qq-gb: [-5,-9,-11,1,-21,-24,-13,0,-5,-46,20,33,38,-47,3,-7,-37,-33,10,22,-4,17,-9,21,-6,-23,-20,-9]
qf-fh: [-15,30,8,-15,38,2,-23,23,-23,16,-18,-10,18,23,18,70,25,19,4,17,13,4,30,34,0,14,-16,1]
qf-fh: [-3,17,25,45,-7,8,22,5,35,47,-7,12,-20,6,29,55,46,-3,-5,9,-31,15,34,34,35,-26,1,-29]
qf-fh: [-3,-15,-1,-6,-19,-3,-19,8,-7,-13,8,23,30,-10,19,2,-15,-3,6,-6,1,-6,1,30,-14,-43,-22,-27]
bf-dp: [-10,3,-11,23,17,10,22,0,-5,-9,3,28,2,-29,-25,2,16,12,9,35,-2,40,-2,-37,40,-15,-12,1]
tc-hc: [1,12,-7,-1,9,19,19,2,8,-19,15,-33,-29,-4,-23,-29,17,-13,9,-1,-6,50,5,-22,-10,11,27,15]
tc-hc: [-22,21,-5,2,28,10,-4,7,-24,-10,5,-16,8,-8,-16,38,26,2,11,24,-5,45,23,-4,16,-14,-12,-14]
tc-hc: [-7,-3,10,1,-6,-27,-19,-18,-17,11,-13,-11,6,1,2,31,-12,-23,-2,1,-5,-22,0,5,5,2,-13,-16]
hl-zr: [-2,-20,15,1,-11,-6,-17,-1,-19,6,-18,9,-3,-1,11,8,6,-26,30,-4,7,24,2,8,-13,-51,-21,-31]
hl-zr: [14,40,-3,-10,24,-28,-26,9,-16,-20,12,23,-5,-10,47,24,-11,-17,12,12,-4,1,-18,50,-26,39,-7,18]
qq-gb: [2,-16,22,-23,-3,-19,-14,4,-18,17,-35,-13,-35,20,1,20,4,-41,26,-13,24,11,-1,-11,-27,-7,-19,-10]
bf-dp: [-8,15,-1,22,22,-7,-17,-18,-21,18,-9,12,34,-1,12,35,5,31,-10,21,-10,-28,1,13,34,5,-9,-6]
qq-gb: [5,-42,10,-20,4,10,-17,5,-23,23,-52,10,8,28,-7,-25,0,21,25,-10,51,-12,-9,-27,-17,-20,-12,10]
tc-hc: [-6,6,1,15,39,-10,-12,-9,-41,24,-31,38,5,-2,2,40,17,26,15,32,14,-2,-13,-24,39,-3,-33,-4]
qq-gb: [-4,17,-6,-5,6,-6,-3,8,0,-17,15,2,8,-11,5,15,-4,-7,-3,11,-6,9,5,17,-3,12,-3,4]
tc-hc: [-8,22,27,65,11,14,14,-46,9,83,-17,-43,-26,35,8,54,61,27,-25,-9,-52,-26,28,-1,65,-9,25,-39]
tc-hc: [-15,-29,0,26,-28,-3,3,-34,-2,38,1,10,29,5,-14,20,-12,35,-43,-16,-24,-79,-2,-24,55,-41,-23,-53]
hl-zr: [-2,8,-3,-4,10,12,0,4,3,-7,0,-22,9,5,-8,-10,6,9,0,5,5,13,11,3,-6,17,19,20]
tc-hc: [5,9,-4,0,0,-14,-12,1,-9,-16,13,22,4,-16,21,6,-11,-12,8,4,-7,4,-12,22,-9,-6,-12,-8]
bf-dp: [0,2,7,26,-28,-8,18,-16,26,11,21,-4,-20,-9,5,9,2,-23,-18,-12,-38,-8,4,7,17,-15,5,-29]
qq-gb: [-15,8,8,13,-6,-1,9,0,18,34,0,-5,13,14,3,55,10,19,-36,1,-19,-41,26,13,35,1,-9,-21]
tc-hc: [-34,3,-3,13,18,-18,-28,-14,-52,12,-6,24,48,-15,-5,83,3,19,-7,29,-11,-20,11,-2,53,-45,-59,-56]
bf-dp: [11,2,-4,5,9,0,-13,-14,-12,-9,-3,-2,7,-2,8,-31,-6,6,13,1,3,2,-16,5,-12,12,17,19]
qq-gb: [9,-9,-4,-34,33,13,-26,30,-41,-15,-27,27,3,11,12,-18,7,18,46,4,51,34,-15,-4,-39,-15,-21,18]
qf-fh: [10,-16,1,20,-13,5,2,-17,10,11,-5,12,13,-1,6,-31,-7,17,-4,-6,-4,-23,-11,-1,9,-9,13,3]
qq-gb: [-13,14,-6,14,2,4,-2,3,-1,4,20,19,28,-8,12,39,5,24,-20,8,-22,-17,13,23,28,-21,-19,-29]
hl-zr: [2,-15,7,-7,-12,-22,-20,-14,-29,8,-5,14,-17,2,12,14,-12,-23,10,-20,-3,-19,-21,-7,-8,-32,-33,-41]
hl-zr: [2,32,-15,13,31,14,0,3,-1,-3,16,14,23,-2,15,6,9,48,-14,17,-10,-11,-1,18,19,27,11,20]
hl-zr: [1,5,10,6,0,-3,6,13,10,10,-8,16,-12,-1,14,22,13,-11,9,8,1,17,9,14,2,-8,-9,-5]
qf-fh: [7,-15,-16,-32,-6,-3,-13,14,-25,-39,18,27,-4,-14,3,-33,-25,-10,19,-15,16,11,-30,-10,-35,-26,-27,-12]
hl-zr: [9,11,-17,4,6,1,-4,-1,5,-33,18,15,28,-22,8,-36,-19,11,2,16,-1,6,-14,18,-8,23,19,32]
qf-fh: [8,10,-4,1,-4,8,4,6,12,2,18,7,-5,6,19,-4,2,15,-13,-15,-13,-16,-2,19,-5,1,5,-5]
qf-fh: [3,-19,1,15,-11,0,-7,-24,1,12,-14,-3,27,2,-5,-25,-13,17,-7,-1,2,-31,-7,-5,11,0,15,8]
hl-zr: [9,3,-17,-7,3,-10,-23,5,-19,-54,19,33,31,-38,18,-36,-28,-14,28,18,7,31,-23,28,-29,-8,-5,14]
bf-dp: [2,20,11,19,4,-12,-9,-6,3,15,-3,3,1,0,28,33,10,-8,0,9,-17,-3,9,36,7,7,2,-5]
bf-dp: [0,-7,-1,24,4,2,-5,-23,-10,6,-9,7,18,-8,-3,-13,2,14,5,11,-5,-2,-7,-7,20,-11,6,0]
bf-dp: [7,3,-8,-32,-1,-4,-7,1,-7,-6,15,-20,-18,20,0,-11,-18,4,-18,-33,3,-37,-15,-8,-26,25,1,2]
tc-hc: [-7,-12,-13,0,-8,-14,-11,-32,-33,-18,20,-7,1,-18,-21,-12,-21,-12,-4,-11,-18,-13,-25,-32,10,-24,-17,-34]
tc-hc: [-6,19,-14,-6,34,-6,-30,-1,-56,-28,12,21,11,-19,11,18,4,3,27,16,-1,30,-17,4,-3,-23,-31,-21]
qq-gb: [5,-30,19,-1,-23,-1,-2,-19,-6,43,-20,-16,-34,33,0,-1,7,-7,-2,-43,-2,-36,-7,-23,-4,-34,-10,-40]
qf-fh: [-11,26,-1,-22,29,1,5,19,-19,-6,6,-20,-41,8,-13,40,25,-17,10,4,3,40,9,-20,-5,11,-17,-7]
bf-dp: [3,13,-15,-28,17,-6,-9,18,-10,-26,10,13,13,-4,3,-2,-19,11,-4,8,17,-9,-12,5,-16,33,-8,26]
bf-dp: [2,35,8,28,16,-2,-2,8,11,-4,3,12,3,-17,32,28,25,-15,19,31,-17,47,18,50,4,5,11,9]
hl-zr: [2,3,-1,-6,1,11,27,12,23,4,3,-12,-30,8,-18,-10,10,-1,-9,-4,3,10,4,-25,2,22,13,17]
tc-hc: [14,-15,7,1,-3,-17,-17,-23,-16,23,-22,11,-5,15,14,-11,-15,6,0,-16,7,-47,-27,-8,-2,6,-5,-1]
qq-gb: [-4,4,-4,23,-15,-12,1,-37,0,-10,22,-27,-1,-19,-13,-10,-10,-23,-12,-3,-36,-2,-6,-6,15,-2,16,-16]
qq-gb: [19,-12,0,-33,-17,-12,0,31,10,-32,5,29,-26,-11,17,-31,-22,-40,26,-11,25,26,-19,11,-53,0,-11,15]
qf-fh: [-25,-8,-8,-28,1,1,-29,5,-36,-25,8,-26,37,-2,-18,20,-10,-4,4,-2,8,8,16,4,-13,-33,-23,-29]
qf-fh: [-2,-4,-15,-4,-3,14,10,-3,5,-24,18,-16,6,-10,-24,-38,-7,6,-4,-2,-1,13,-3,-19,-3,4,18,13]
hl-zr: [7,7,-3,-15,0,-17,0,-8,-5,0,9,-8,-28,8,-1,1,-15,-11,-14,-18,-5,-30,-20,-15,-8,28,-4,0]
qq-gb: [-7,9,-2,-22,7,-14,-9,24,1,-20,-4,8,24,-9,2,24,-16,-11,2,23,19,7,12,22,-13,26,-10,24]
hl-zr: [11,-8,-18,23,9,21,-6,-17,-17,-11,11,31,22,-14,8,-52,0,42,11,1,-5,1,-27,-8,11,-29,6,-2]
bf-dp: [-5,10,2,-6,1,2,11,9,5,6,10,-9,-23,8,-3,23,11,-5,-10,-9,-9,2,8,-5,3,0,-8,-15]
bf-dp: [12,-18,8,6,-20,-11,-16,-21,2,7,-13,-5,11,5,13,-27,-19,-8,3,-14,1,-28,-12,14,-15,0,14,4]
qf-fh: [19,-9,-15,-3,-23,5,21,-1,16,-23,36,20,-37,-14,1,-56,-15,-10,-3,-29,-15,1,-33,-20,-16,-14,3,-10]
[-8,11,-8,-2,18,1,-15,-6,-20,-10,3,-12,23,-2,-5,8,-1,13,0,11,0,1,3,4,4,8,2,5]  qq-gb
[1,3,-12,-25,19,-2,-1,6,-18,-24,-1,-11,-11,-3,-24,-20,-9,-5,11,7,21,19,-14,-33,-15,28,1,27]  qf-fh
[2,3,9,14,2,-2,6,10,10,-3,-11,18,-5,-15,8,5,12,-20,23,23,5,43,8,12,0,-7,1,10]  bf-dp
[-18,-5,13,-15,-13,-11,6,33,12,-8,-8,6,1,-11,-6,47,4,-42,12,19,12,40,32,15,-7,-20,-27,-13]  hl-zr
[-7,-4,-7,-19,-3,5,8,11,0,-4,10,-5,-4,6,-16,4,-5,7,-14,-10,5,-11,2,-18,0,0,-11,-7]  bf-dp
[-13,-4,-11,-22,-7,10,2,12,-1,-31,19,-26,11,-8,-26,-11,-8,-12,-1,-3,4,25,13,-8,-15,-8,2,-3]  tc-hc
[30,5,-7,-17,9,-5,-5,22,-2,-9,4,59,-22,1,42,-26,-13,13,14,-12,19,-14,-40,14,-31,13,-14,19]  qf-fh
[10,-35,19,28,-26,6,-1,-24,7,29,-28,2,-4,7,6,-31,9,-8,19,-13,0,1,-3,-4,2,-43,12,-16]  hl-zr
[-12,-6,6,-7,20,-13,-25,-7,-39,20,-32,5,20,11,-4,38,1,13,7,13,19,-20,0,-11,15,-4,-28,-9]  tc-hc
[-1,-12,8,10,27,10,-23,-12,-42,35,-39,16,8,21,9,13,24,36,23,3,19,-8,-8,-14,15,-31,-20,-16]  qf-fh
[-9,20,-8,-11,27,15,7,12,-14,1,10,-13,-16,11,-12,22,22,19,-5,-1,-1,13,8,-18,8,6,-8,-6]  bf-dp
[5,-10,7,13,-16,25,4,-14,11,2,6,-42,-13,11,-4,-43,18,-8,11,-26,-14,26,10,4,-19,-28,35,-11]  bf-dp
[11,-8,-1,-29,-29,9,22,41,41,-44,20,-4,-27,-15,-2,-45,-9,-50,20,-10,15,61,9,15,-56,-1,17,23]  bf-dp
[-12,12,0,-2,12,12,11,5,7,17,-1,-24,1,17,-15,26,15,23,-22,1,-3,-13,20,-10,19,18,6,3]  hl-zr
[-1,-15,9,7,-3,5,-11,-15,-17,20,-15,-9,-5,14,1,-2,10,4,9,-15,0,-6,-2,-9,2,-30,-5,-24]  hl-zr
[-10,19,-7,6,1,1,2,-13,10,4,21,-31,21,5,-8,17,-5,19,-38,-2,-25,-37,13,10,20,28,18,1]  qq-gb
[3,4,0,-9,4,-5,-7,6,-7,0,0,9,-4,4,12,8,-3,1,2,-5,4,-8,-6,8,-9,2,-10,-3]  qf-fh
[-14,-29,11,13,-38,-24,-3,-25,10,19,-12,-9,30,-5,-16,19,-26,-17,-25,-1,-10,-47,10,-3,25,-15,-9,-24]  qq-gb
[13,12,-5,6,0,3,16,4,30,-12,7,0,-3,-8,2,-30,-6,0,-5,9,0,7,-3,8,-7,41,32,43]  hl-zr
[7,2,18,10,-3,-5,-3,-3,10,21,-19,-8,-13,12,17,9,12,-15,10,-2,-1,4,8,19,-7,5,11,4]  hl-zr
[7,-16,-9,8,-12,10,1,-13,-1,-9,10,9,8,-7,-3,-42,-10,13,0,-12,-5,-8,-17,-11,-1,-20,7,-5]  qq-gb
[0,-4,-12,10,5,27,21,-12,14,9,7,-19,3,11,-26,-34,7,41,-23,-7,-5,-19,-1,-33,22,15,27,16]  hl-zr
